Below are the code and all the weights of a small trained network. Each question names an input and a class and asks about switching units off, where a switched-off unit gives its printed mean instead of its output.

import numpy as np


def w(rows, s, z=0):
    codes = np.array(rows[::2]) - 128.0
    scale = np.full(codes.shape[1], s)
    scale[-1] = z or s
    return codes * scale


def norm(h):
    return h / np.sqrt((h * h).mean(-1, keepdims=True) + 1e-5)


def f(y):
    return np.maximum(y, 0)


def log_softmax(a):
    a = a - a.max(-1, keepdims=True)
    return a - np.log(np.exp(a).sum(-1, keepdims=True))


def net(x, mask):
    res = np.array(x, float).reshape(1, 4) / 4 @ E
    u = 0
    for l in range(2):
        y = f(norm(res) @ A[l][:, :-1].T + A[l][:, -1])
        res = res + np.where(mask[u : u + 11], y, B[l][:, -1]) @ B[l][:, :-1]
        u += 11
    return log_softmax(norm(res)[-1] @ U[:, :-1].T + U[:, -1])


A, B = {}, {}
E = w([
[50,149,217,46,45,195,149,188,134,138,181],'x0',
[90,143,111,182,69,184,81,144,219,102,64],'x1',
[163,151,126,82,66,21,34,198,84,49,103],'x2',
[101,19,239,131,103,2,195,176,165,182,29],'x3',
],0.00064)
A[0] = w([
[60,134,125,201,95,157,53,129,207,91,122,81],'L0N0',
[77,21,203,134,129,57,174,145,160,181,52,165],'L0N1',
[114,108,100,86,119,25,55,240,75,96,53,149],'L0N2',
[117,156,140,106,106,123,147,138,166,135,151,91],'L0N3',
[190,146,78,189,182,80,149,102,161,86,92,72],'L0N4',
[57,107,128,133,169,210,194,103,178,209,159,173],'L0N5',
[189,163,140,197,153,128,146,93,112,127,1,4],'L0N6',
[84,93,151,208,144,119,109,126,194,109,108,78],'L0N7',
[118,85,180,88,199,79,174,98,64,109,197,108],'L0N8',
[86,186,163,54,63,187,124,185,119,84,176,151],'L0N9',
[229,180,51,197,204,79,136,83,143,51,95,141],'L0N10',
],0.0012,0.004)
B[0] = w([
[209,167,60,91,68,155,124,161,160,186,71,145],'L0N0',
[132,148,85,143,154,141,86,121,143,133,177,252],'L0N1',
[160,139,149,162,103,144,167,72,139,117,149,249],'L0N2',
[136,124,95,101,151,161,131,122,118,141,121,128],'L0N3',
[211,56,64,195,101,118,21,39,56,255,74,139],'L0N4',
[173,132,149,146,77,101,121,106,107,88,128,238],'L0N5',
[158,46,145,67,85,107,132,183,90,163,144,128],'L0N6',
[185,128,105,65,103,139,156,148,126,206,112,133],'L0N7',
[161,152,89,114,97,153,141,143,149,153,68,163],'L0N8',
[131,104,108,153,151,128,85,96,98,160,113,239],'L0N9',
[104,116,148,118,97,166,113,130,100,160,129,223],'L0N10',
],0.0025,0.0019)
A[1] = w([
[90,155,76,128,219,134,90,151,172,78,206,66],'L1N0',
[134,162,138,62,80,68,79,203,79,2,96,68],'L1N1',
[177,106,142,117,154,101,138,75,33,167,194,176],'L1N2',
[107,111,111,153,177,205,201,85,154,197,137,119],'L1N3',
[68,136,109,145,114,163,123,176,214,93,33,38],'L1N4',
[54,67,196,143,159,46,183,169,198,165,121,81],'L1N5',
[8,140,231,31,51,205,142,186,98,149,166,79],'L1N6',
[185,160,68,171,68,187,74,82,124,167,155,147],'L1N7',
[144,70,154,151,132,36,169,140,164,161,36,160],'L1N8',
[112,129,164,162,155,173,240,93,160,123,123,7],'L1N9',
[147,133,132,19,227,85,225,152,55,137,153,28],'L1N10',
],0.0022,0.0014)
B[1] = w([
[33,131,192,54,166,142,129,211,64,97,137,137],'L1N0',
[147,105,187,204,114,133,247,36,198,117,196,170],'L1N1',
[92,124,125,146,111,152,106,151,189,129,90,218],'L1N2',
[162,142,157,124,70,57,89,144,114,61,136,164],'L1N3',
[239,203,52,37,84,168,213,163,135,205,83,144],'L1N4',
[35,192,126,61,194,206,89,163,50,35,206,152],'L1N5',
[198,75,13,210,242,56,63,60,71,165,29,170],'L1N6',
[91,102,166,85,166,88,170,172,121,139,130,253],'L1N7',
[81,175,114,77,156,213,121,135,65,105,179,171],'L1N8',
[197,115,233,184,9,25,187,61,186,31,210,140],'L1N9',
[193,208,54,108,3,211,142,204,255,182,17,147],'L1N10',
],0.0024,0.0039)
U = w([
[6,235,113,17,249,245,70,195,7,13,249,157],'0',
[219,10,9,252,243,35,8,11,26,237,9,146],'1',
[237,124,253,230,6,24,249,8,224,11,248,154],'2',
[242,244,15,17,6,225,189,243,250,242,5,142],'3',
[4,4,248,27,180,6,200,251,222,225,82,3],'4',
],0.0044,0.0035)

Each question gives the input, the list of numbers given to net, and the class t.
The units are the neurons (one row each of A and B). Each row of codes is followed by its name. A weight is (code - 128) times the scale printed after its matrix; where a second scale follows, it is the last column's (A, B and U).
mask holds one flag per neuron, layer by layer. A switched-off neuron (its flag False) gives its mean, the last column of its row in B, instead of its output. The means were averaged over made-up inputs and are rounded, as every weight is.
A unit's drop is (log p(t) with every unit on - log p(t) with that unit switched off) / (log p(t) with every unit on - log p(t) with every unit switched off).
The circuit of an input: a set's keep is (log p(t) with only the set's units on - log p(t) with every unit switched off) / (log p(t) with every unit on - log p(t) with every unit switched off). Starting from the 12 units with the biggest drops (on a tie, the unit counted first), units are removed one at a time, each time the one whose removal leaves the highest keep (on an exact tie, the one counted first), for as long as the keep stays at least 0.8.
circuit, biggest first: the units of the circuit, biggest drop first
most important unit: the unit with the biggest drop
k most important neurons: the k neurons with the biggest drops, biggest first
top k neurons in layer l: the k neurons of layer l with the biggest drops, biggest first
drop of u: that unit's drop, to one decimal
input [-1,-1,-4,2], class 2: most important unit => L0N9
input [-7,8,5,6], class 3: circuit, biggest first => (L1N4, L1N8)
input [1,5,7,-6], class 2: top 2 neurons in layer 1 => (L1N1, L1N8)
input [7,6,6,2], class 1: 2 most important neurons => (L1N6, L0N5)
input [-6,3,6,-6], class 0: top 4 neurons in layer 0 => (L0N5, L0N9, L0N8, L0N0)
input [1,-5,6,1], class 2: 2 most important neurons => (L1N1, L0N2)
input [2,-3,-7,6], class 2: top 2 neurons in layer 0 => (L0N1, L0N5)
input [-6,-2,6,-7], class 0: circuit, biggest first => (L1N6, L1N0)
input [4,5,-6,-4], class 2: 2 most important neurons => (L0N1, L0N10)
input [3,-3,5,4], class 2: 3 most important neurons => (L1N1, L0N1, L1N7)
input [0,-4,0,-3], class 3: 3 most important neurons => (L0N1, L1N10, L0N2)
input [5,5,-5,1], class 1: 3 most important neurons => (L1N6, L0N2, L1N1)
input [0,-4,7,7], class 0: 3 most important neurons => (L1N8, L1N5, L0N5)
input [-4,3,-6,-6], class 0: most important unit => L0N2
input [-6,-7,7,7], class 0: top 2 neurons in layer 1 => (L1N8, L1N5)
input [-1,-6,-4,-2], class 3: 2 most important neurons => (L1N10, L0N2)
input [4,-1,-8,8], class 0: top 2 neurons in layer 1 => (L1N5, L1N8)
input [4,-1,1,-3], class 1: 2 most important neurons => (L0N1, L1N6)
input [-3,-3,0,-2], class 4: top 2 neurons in layer 1 => (L1N6, L1N7)
input [3,6,-4,8], class 0: circuit, biggest first => (L1N5)
input [3,-5,4,0], class 3: 2 most important neurons => (L0N5, L1N10)
input [7,-1,-6,-1], class 1: 2 most important neurons => (L1N6, L0N2)
input [-6,-3,4,-6], class 0: 4 most important neurons => (L1N6, L0N5, L0N9, L1N0)
input [2,4,4,1], class 2: top 2 neurons in layer 1 => (L1N2, L1N10)
input [6,-5,5,3], class 1: drop of L1N6 => 1.1
input [8,1,-3,-3], class 1: drop of L1N6 => 0.7
